[1.731,-4.079,-4.520,-6.650,-1.191,3.131] ==> 3.131, 1.731

[7.847,3.062,-8.205,-4.619,-4.884] ==> 7.847, 3.062

[[2.529,-3.122,0.279,1.067,1.100,1.216],
[-1.203,-1.748,-1.527,6.966,-1.517,1.113],
[0.631,-2.486,1.931,3.424,-2.669,-0.589]] ==> 6.966, 3.424

[[-0.635,8.386,3.795,2.822],
[-4.381,-2.660,5.676,0.712],
[-0.609,-7.590,2.925,-5.224]] ==> 8.386, 5.676

[[-0.907,-0.701,6.496,-6.032,-3.746],
[7.129,-3.560,-0.097,0.000,6.893],
[-1.244,5.389,5.536,0.075,-3.006]] ==> 7.129, 6.893

[[0.472,-1.637,2.137,5.279,0.087,7.811],
[-1.551,1.318,2.123,-3.532,5.420,-3.084]] ==> 7.811, 5.420
---
(-5.065, -1.582, 4.615, 8.145, -7.321) → -5.065
(1.193, 6.978, -0.035, 4.300, -5.863) → 1.193
(2.093, -3.583, -2.011, -8.107, -1.493) → 2.093
(-1.043, -2.126, -4.876, -7.474, 1.718) → -1.043
(8.443, -1.883, -0.566, -1.366, -8.582) → 8.443
(1.983, 3.087, 0.092, -8.763, -4.076) → 1.983
(2.388, 3.559, -6.861, 8.781, -3.364) → 2.388
---
-0.06  -0.13  -0.08   0.13   0.20  -0.14  -0.03
-0.08  -0.14  -0.09   0.17   0.20  -0.13  -0.06
 0.18   0.23   0.20  -0.14  -0.18   0.21   0.16
-> 0.23, -0.18

-0.042   0.050   0.086   0.124   0.152  -0.045
-0.120  -0.014   0.019   0.163   0.060   0.128
-> 0.163, -0.120

-1.1   1.6   1.2  -1.5 -> 1.6, -1.5

 0.17  -0.14  -0.11  -0.14  -0.07  -0.19 -> 0.17, -0.19

-1.577  -1.460   1.561   1.742  -1.731 -> 1.742, -1.731

-0.6  -0.5   1.7  -1.8   0.9 -> 1.7, -1.8

 -21.214    24.159   131.424  -156.414  -177.485 -> 131.424, -177.485
---
[ 1.662 -4.835 -4.411 -6.344] yields -6.344
[ 7.293 -3.776 -4.007  6.914] yields 6.914
[-8.189  5.397  4.508 -8.965] yields -8.965
[-5.325  7.586  4.464 -5.145] yields -5.145
[-2.381 -4.923 -5.463 -8.732] yields -8.732
[ 3.365  6.702 -6.743 -7.980] yields -7.980
[ 1.011 -0.507 -7.219 -1.159] yields -1.159
[7.816 2.961 7.398 6.838] yields 6.838
[ 5.751 -4.838  3.560 -7.737] yields -7.737
[ 5.082  7.052  5.144 -0.765] yields -0.765
---
[[ 8.893  8.267 -7.579  5.231]
 [-2.535 -1.923  3.894 -0.837]] >> -1.923

[[ 8.089  2.856  0.549 -2.964 -2.195  1.378]
 [-2.144  0.772 -1.621 -1.893  1.509 -0.215]
 [ 8.452  4.617 -0.039  1.798  0.392 -1.783]] >> -1.893

[[ 6.057 -2.769  5.079 -3.916 -1.815  0.687]
 [ 8.688 -4.532  7.669 -6.411 -2.557  1.133]] >> -6.411

[[-4.780 -7.827 -4.434 -4.952]
 [ 2.772 -4.682  2.619 -0.765]] >> -4.682

[[ 2.764  5.011  3.529  2.889 -0.321  2.163  2.537]
 [-3.539  6.763 -2.224 -3.525  5.520 -4.298 -3.730]] >> 5.520

[[ 4.758 -4.520 -5.546  4.638]
 [-3.508  6.461  4.909 -2.175]] >> 6.461

[[ 0.772 -1.727 -0.808 -0.808 -1.304]
 [-4.483  3.207  1.196  1.196  7.292]] >> 1.196

[[-0.306 -1.879 -0.540 -0.925 -2.743 -1.643  1.769]
 [ 1.424 -0.981 -2.418 -4.397 -8.212 -5.539 -1.436]
 [-1.982  3.000  0.727 -2.569 -0.799 -0.401  0.323]] >> -8.212
